Below is a small trained network, with its code and all its weights. Each question gives an input and a target symbol and asks what happens when units are switched off, that is, made to give their printed mean instead of their output.

import numpy as np


def w(rows, s, z=0):
    codes = np.array(rows[::2]) - 128.0
    scale = np.full(codes.shape[1], s)
    scale[-1] = z or s
    return codes * scale


def norm(h):
    return h / np.sqrt((h * h).mean(-1, keepdims=True) + 1e-5)


def f(y):
    return y / 2 * (1 + np.tanh(0.7978845608 * (y + 0.044715 * y**3)))


def softmax(a):
    e = np.exp(a - a.max(-1, keepdims=True))
    return e / e.sum(-1, keepdims=True)


def log_softmax(a):
    a = a - a.max(-1, keepdims=True)
    return a - np.log(np.exp(a).sum(-1, keepdims=True))


def net(x, mask):
    ids = ['αβγδεηθμξστφψ'.index(c) for c in x.split()]
    T = len(ids)
    res = E[ids] + P[:T]
    q, k, v = (norm(res) @ M[0].T for M in (Q, K, V))
    z = softmax(np.where(np.tri(T) > 0, q @ k.T / 3**0.5, -1e9)) @ v
    res = res + np.where(mask[0], z, O[0][:, -1]) @ O[0][:, :-1]
    y = f(norm(res) @ A[0][:, :-1].T + A[0][:, -1])
    res = res + np.where(mask[1:13], y, B[0][:, -1]) @ B[0][:, :-1]
    return log_softmax(norm(res)[-1] @ U[:, :-1].T + U[:, -1])


Q, K, V, O, A, B = {}, {}, {}, {}, {}, {}
E = w([
[101,134,140,55,128],'α',
[125,167,109,114,172],'β',
[131,140,103,144,158],'γ',
[142,147,109,170,172],'δ',
[169,160,91,88,171],'ε',
[126,173,122,159,168],'η',
[109,155,172,207,106],'θ',
[166,118,135,165,146],'μ',
[196,204,206,122,248],'ξ',
[133,119,69,96,169],'σ',
[99,158,199,109,108],'τ',
[62,157,105,142,129],'φ',
[181,116,170,156,118],'ψ',
],0.014)
P = w([
[122,5,168,112,116],'0',
[244,107,68,131,77],'1',
[117,214,73,95,253],'2',
[220,128,81,149,47],'3',
[113,214,109,107,229],'4',
[210,126,90,151,36],'5',
[107,206,102,97,228],'6',
[201,115,91,143,39],'7',
[105,202,109,94,234],'8',
[183,114,100,135,45],'9',
[95,199,127,102,229],'10',
[182,116,103,134,47],'11',
[74,199,156,117,214],'12',
[168,105,106,128,56],'13',
],0.0061)
Q[0] = w([
[102,169,145,151,230],'H0',
[114,167,156,174,96],'H0',
[40,164,222,94,254],'H0',
],0.0094)
K[0] = w([
[84,53,168,175,203],'H0',
[102,133,108,139,167],'H0',
[83,7,197,115,150],'H0',
],0.011)
V[0] = w([
[129,161,179,16,107],'H0',
[103,2,32,98,33],'H0',
[100,125,20,106,192],'H0',
],0.0075)
O[0] = w([
[221,252,189,1,43,59],'H0',
[97,72,70,104,13,4],'H0',
[27,40,182,41,193,227],'H0',
],0.0062,0.0028)
A[0] = w([
[61,100,139,190,158,181],'N0',
[181,67,87,57,100,83],'N1',
[79,161,116,90,178,91],'N2',
[94,120,93,48,147,102],'N3',
[146,182,64,87,164,108],'N4',
[85,254,105,163,152,121],'N5',
[88,67,63,128,134,120],'N6',
[99,99,189,112,32,159],'N7',
[78,56,130,113,137,194],'N8',
[202,58,139,112,57,122],'N9',
[195,104,161,166,181,177],'N10',
[69,200,54,84,119,255],'N11',
],0.0093,0.0028)
B[0] = w([
[112,154,13,95,141,222],'N0',
[206,76,50,89,227,131],'N1',
[58,130,166,94,72,209],'N2',
[130,100,137,156,90,176],'N3',
[106,147,199,195,125,203],'N4',
[185,36,184,110,96,242],'N5',
[152,253,150,12,59,161],'N6',
[200,233,106,182,78,133],'N7',
[188,228,113,144,55,182],'N8',
[75,83,240,179,178,139],'N9',
[42,91,137,111,48,253],'N10',
[128,17,173,174,42,220],'N11',
],0.0051,0.0053)
U = w([
[195,113,148,74,65,60],'α',
[72,101,187,59,149,222],'β',
[101,183,44,91,119,58],'γ',
[108,115,43,148,197,78],'δ',
[173,42,137,81,185,150],'ε',
[78,111,95,171,221,133],'η',
[125,150,103,254,116,5],'θ',
[115,6,55,193,97,105],'μ',
[194,184,171,127,224,42],'ξ',
[155,100,83,49,109,90],'σ',
[177,228,172,146,87,42],'τ',
[72,145,97,131,39,183],'φ',
[192,65,161,243,85,197],'ψ',
],0.01,0.0023)

Each question gives the input, a string of symbols that net reads in full, and the target symbol t.
The units are the heads (3 rows each of Q, K, V and O) and the neurons (one row each of A and B). Each row of codes is followed by its name. A weight is (code - 128) times the scale printed after its matrix; where a second scale follows, it is the last column's (O, A, B and U).
mask holds one flag per unit, heads first, then neurons. A switched-off unit (its flag False) gives its mean, the last column of its rows in O or B, instead of its output. The means were averaged over made-up inputs and are rounded, as every weight is.
A unit's drop is (log p(t) with every unit on - log p(t) with that unit switched off) / (log p(t) with every unit on - log p(t) with every unit switched off).
The circuit of an input: a set's keep is (log p(t) with only the set's units on - log p(t) with every unit switched off) / (log p(t) with every unit on - log p(t) with every unit switched off). Starting from the 12 units with the biggest drops (on a tie, the unit counted first), units are removed one at a time, each time the one whose removal leaves the highest keep (on an exact tie, the one counted first), for as long as the keep stays at least 0.8.
units of the circuit, in order: the units of the circuit, biggest drop first
k most important neurons: the k neurons with the biggest drops, biggest first
drop when u is switched off: that unit's drop, to one decimal
input φ ε ξ η τ φ ψ γ β γ δ β β, target φ: units of the circuit, in order	H0, N8
input τ η η ψ η φ ξ β β η ξ η φ, target τ: units of the circuit, in order	H0
input φ ψ β, target φ: units of the circuit, in order	H0, N6, N11
input ψ β φ β ε φ ψ ψ ξ φ φ η β, target ψ: units of the circuit, in order	H0, N5
input φ β α, target φ: units of the circuit, in order	H0, N8
input μ β θ, target μ: units of the circuit, in order	H0, N5, N0
input φ β ψ β ε τ δ, target φ: units of the circuit, in order	H0, N6
input δ ψ β φ φ β φ ε η φ ψ σ ψ α, target α: 3 most important neurons	N7, N1, N10
input β φ β β ψ ψ μ μ ξ, target β: units of the circuit, in order	H0, N2
input η μ ξ τ θ, target η: units of the circuit, in order	H0, N0
input μ ξ β θ β ξ η θ φ τ α σ γ, target μ: 2 most important neurons	N5, N11
input θ ψ ψ ξ ψ φ φ μ, target μ: 2 most important neurons	N4, N10
input δ η ε ε, target ε: 2 most important neurons	N1, N0
input β δ η ε α γ δ, target β: units of the circuit, in order	H0
input ψ β φ, target ψ: units of the circuit, in order	H0, N5, N11
input φ ψ ψ μ ψ σ ψ δ η ε β θ, target θ: 2 most important neurons	N11, N0
input φ β θ μ β ψ ψ, target φ: 2 most important neurons	N10, N8
input φ σ φ, target φ: 3 most important neurons	N6, N11, N8
input ξ ξ ξ φ ψ σ β ψ β β ψ σ θ, target ξ: drop when H0 is switched off	1.0
input α φ β β ξ η φ α ψ β η θ, target θ: drop when N11 is switched off	0.3
input μ δ δ ψ η η, target η: units of the circuit, in order	H0
input φ ψ β γ ψ μ σ ψ β ψ φ ψ η β, target ψ: drop when N8 is switched off	-0.1
input ψ δ ε τ φ φ φ τ β α η φ φ, target ψ: drop when H0 is switched off	0.7
